Below are the code and all the weights of a small trained network. Each question names an input and a target symbol and asks about switching units off, where a switched-off unit gives its printed mean instead of its output.

import numpy as np


def w(rows, s, z=0):
    codes = np.array(rows[::2]) - 128.0
    scale = np.full(codes.shape[1], s)
    scale[-1] = z or s
    return codes * scale


def f(y):
    return y / 2 * (1 + np.tanh(0.7978845608 * (y + 0.044715 * y**3)))


def softmax(a):
    e = np.exp(a - a.max(-1, keepdims=True))
    return e / e.sum(-1, keepdims=True)


def log_softmax(a):
    a = a - a.max(-1, keepdims=True)
    return a - np.log(np.exp(a).sum(-1, keepdims=True))


def net(x, mask):
    ids = ['ΓΔΘΠΦΨΩαβεζλμξσ'.index(c) for c in x.split()]
    T = len(ids)
    res = E[ids] + P[:T]
    u = 0
    for l in range(3):
        q, k, v = (res @ M[l].T for M in (Q, K, V))
        z = softmax(np.where(np.tri(T) > 0, q @ k.T / 2**0.5, -1e9)) @ v
        res = res + np.where(mask[u], z, O[l][:, -1]) @ O[l][:, :-1]
        u += 1
        y = f(res @ A[l][:, :-1].T + A[l][:, -1])
        res = res + np.where(mask[u : u + 4], y, B[l][:, -1]) @ B[l][:, :-1]
        u += 4
    return log_softmax(res[-1] @ U[:, :-1].T + U[:, -1])


Q, K, V, O, A, B = {}, {}, {}, {}, {}, {}
E = w([
[167,91,100,158,138,147,168],'Γ',
[183,103,74,165,115,145,178],'Δ',
[201,94,90,217,77,114,99],'Θ',
[132,92,43,103,142,93,103],'Π',
[180,73,96,191,167,91,85],'Φ',
[156,134,73,176,172,164,63],'Ψ',
[110,81,37,86,131,55,206],'Ω',
[81,178,93,160,106,208,56],'α',
[116,173,50,104,185,158,142],'β',
[53,150,22,127,62,123,162],'ε',
[75,144,129,237,39,108,29],'ζ',
[143,153,235,249,168,126,107],'λ',
[176,163,126,178,192,38,159],'μ',
[63,124,109,73,249,96,96],'ξ',
[97,193,223,73,157,101,205],'σ',
],0.015)
P = w([
[163,120,141,200,134,188,80],'0',
[155,143,123,178,147,157,80],'1',
[145,165,122,170,152,126,85],'2',
[140,201,106,160,156,94,78],'3',
[152,228,90,155,152,75,73],'4',
[161,254,84,157,150,44,79],'5',
],0.0096)
Q[0] = w([
[145,123,239,60,68,214,219],'0.h1',
[209,238,2,253,171,133,121],'0.h1',
],0.0081)
K[0] = w([
[135,34,51,198,142,154,132],'0.h1',
[83,223,188,77,118,1,77],'0.h1',
],0.0077)
V[0] = w([
[201,111,63,82,160,188,255],'0.h1',
[93,150,220,148,75,216,161],'0.h1',
],0.0064)
O[0] = w([
[250,199,90,88,173,243,194,51],'0.h1',
[206,243,251,14,52,51,2,5],'0.h1',
],0.0079,0.0029)
A[0] = w([
[124,157,146,68,130,97,245,45],'0.n1',
[75,158,114,200,30,194,186,153],'0.n2',
[192,254,110,155,230,114,132,6],'0.n3',
[114,115,155,238,131,73,48,184],'0.n4',
],0.0062,0.0018)
B[0] = w([
[180,86,55,112,74,175,116,122],'0.n1',
[102,77,80,2,130,165,186,206],'0.n2',
[115,136,194,79,66,185,172,198],'0.n3',
[97,131,70,133,178,139,221,253],'0.n4',
],0.0084,0.0063)
Q[1] = w([
[68,143,21,208,124,172,68],'1.h1',
[208,206,167,70,104,2,15],'1.h1',
],0.0066)
K[1] = w([
[65,255,142,108,212,100,198],'1.h1',
[88,70,206,145,65,180,141],'1.h1',
],0.0077)
V[1] = w([
[129,120,228,111,176,97,232],'1.h1',
[206,168,98,188,3,131,180],'1.h1',
],0.008)
O[1] = w([
[70,74,223,153,106,155,253,9],'1.h1',
[172,131,73,180,7,169,193,163],'1.h1',
],0.011,0.0013)
A[1] = w([
[96,190,91,253,173,147,131,233],'1.n1',
[183,24,146,151,239,152,152,8],'1.n2',
[166,28,181,124,184,55,82,226],'1.n3',
[230,88,88,73,171,116,139,42],'1.n4',
],0.0059,0.0013)
B[1] = w([
[245,134,93,50,186,145,159,254],'1.n1',
[139,73,189,19,110,152,139,177],'1.n2',
[173,198,188,176,45,98,154,154],'1.n3',
[140,102,107,84,128,93,1,162],'1.n4',
],0.0074,0.0078)
Q[2] = w([
[192,215,37,156,160,204,80],'2.h1',
[184,73,3,114,193,47,200],'2.h1',
],0.0054)
K[2] = w([
[78,165,47,78,94,121,159],'2.h1',
[69,253,49,126,240,101,244],'2.h1',
],0.0058)
V[2] = w([
[183,13,87,210,172,44,140],'2.h1',
[194,225,177,217,253,198,131],'2.h1',
],0.0068)
O[2] = w([
[79,109,147,89,9,167,61,253],'2.h1',
[98,118,78,206,148,197,81,202],'2.h1',
],0.016,0.0024)
A[2] = w([
[14,87,101,237,35,217,95,34],'2.n1',
[129,145,84,153,146,254,210,3],'2.n2',
[92,180,134,138,211,94,94,241],'2.n3',
[100,125,59,59,159,43,204,9],'2.n4',
],0.0058,0.0026)
B[2] = w([
[98,254,182,92,146,158,136,249],'2.n1',
[78,95,94,87,104,42,206,255],'2.n2',
[202,55,181,167,34,51,148,181],'2.n3',
[124,182,218,142,172,165,129,218],'2.n4',
],0.009,0.0098)
U = w([
[147,137,117,123,117,164,161,92],'Γ',
[162,153,88,149,10,87,198,64],'Δ',
[159,203,113,124,33,138,129,72],'Θ',
[130,96,80,59,119,142,94,150],'Π',
[140,105,148,100,126,218,116,186],'Φ',
[136,178,71,118,192,206,107,102],'Ψ',
[163,62,124,34,67,129,150,81],'Ω',
[147,148,56,180,101,93,79,254],'α',
[107,120,14,118,184,99,158,110],'β',
[187,209,120,24,191,103,152,119],'ε',
[66,126,110,104,50,3,118,118],'ζ',
[83,188,149,194,146,148,127,168],'λ',
[57,97,137,81,137,176,201,78],'μ',
[88,50,152,114,196,139,122,210],'ξ',
[150,161,150,188,95,92,182,137],'σ',
],0.0058,0.0049)

Each question gives the input, a string of symbols that net reads in full, and the target symbol t.
The units are the heads (2 rows each of Q, K, V and O) and the neurons (one row each of A and B). Each row of codes is followed by its name. A weight is (code - 128) times the scale printed after its matrix; where a second scale follows, it is the last column's (O, A, B and U).
mask holds one flag per unit, layer by layer, with each layer's heads first. A switched-off unit (its flag False) gives its mean, the last column of its rows in O or B, instead of its output. The means were averaged over made-up inputs and are rounded, as every weight is.
A unit's drop is (log p(t) with every unit on - log p(t) with that unit switched off) / (log p(t) with every unit on - log p(t) with every unit switched off).
The circuit of an input: a set's keep is (log p(t) with only the set's units on - log p(t) with every unit switched off) / (log p(t) with every unit on - log p(t) with every unit switched off). Starting from the 12 units with the biggest drops (on a tie, the unit counted first), units are removed one at a time, each time the one whose removal leaves the highest keep (on an exact tie, the one counted first), for as long as the keep stays at least 0.8.
circuit, biggest first: the units of the circuit, biggest drop first
unit that matters most: the unit with the biggest drop
top k neurons: the k neurons with the biggest drops, biggest first
input Φ Δ Ψ, target Ψ: circuit, biggest first => [2.h1 2.n1 0.n4 1.h1]
input Δ ε μ λ Φ Θ, target λ: circuit, biggest first => [2.h1 2.n1 1.h1 0.n4]
input Φ β Θ, target β: circuit, biggest first => [2.h1 0.h1 0.n3 2.n2]
input Φ Φ Π β, target β: circuit, biggest first => [2.h1 0.h1 2.n2]
input Π Ψ μ Ψ ε, target μ: circuit, biggest first => [1.h1 0.h1 0.n2]
input Ψ ε Ψ, target ε: unit that matters most => 2.h1
input β ε β, target ε: circuit, biggest first => [2.h1 0.n2]
input Δ Δ Δ Δ, target Δ: circuit, biggest first => [1.h1 0.h1 2.n2]
input Δ ε Θ Π Δ β, target β: circuit, biggest first => [0.h1 2.h1 2.n2]
input Δ Ω Δ Π μ Π, target μ: top 2 neurons => [0.n4 2.n1]
input ξ Δ α λ Δ, target λ: top 2 neurons => [0.n4 0.n2]
input λ Δ Δ Δ Π, target Π: circuit, biggest first => [0.h1 2.h1 1.h1 0.n3]
input Ψ μ Θ Θ ε Θ, target ε: top 3 neurons => [0.n2 1.n1 2.n4]
input Δ Δ β Δ, target β: circuit, biggest first => [2.h1 0.h1 2.n2]
input Δ α Θ ζ α ε, target ζ: circuit, biggest first => [0.h1]
input Δ Δ Δ, target Δ: circuit, biggest first => [1.h1 0.h1 2.n2]
input β Δ Δ Δ Θ, target Θ: top 4 neurons => [0.n4 2.n1 0.n3 1.n2]
input β Δ Γ Θ, target Θ: top 4 neurons => [0.n4 2.n1 0.n3 1.n1]
input α Ψ β μ α, target μ: top 2 neurons => [0.n4 2.n2]
input Δ λ Π ξ μ, target ξ: unit that matters most => 1.h1
input ε μ α ε Θ Δ, target ε: top 2 neurons => [0.n2 0.n3]
input μ Ψ Θ ε ε Δ, target ε: top 2 neurons => [0.n2 2.n4]
input ε Δ λ Ψ, target λ: top 3 neurons => [0.n2 2.n1 0.n4]
input Δ α Ω, target α: top 3 neurons => [0.n4 0.n3 1.n4]
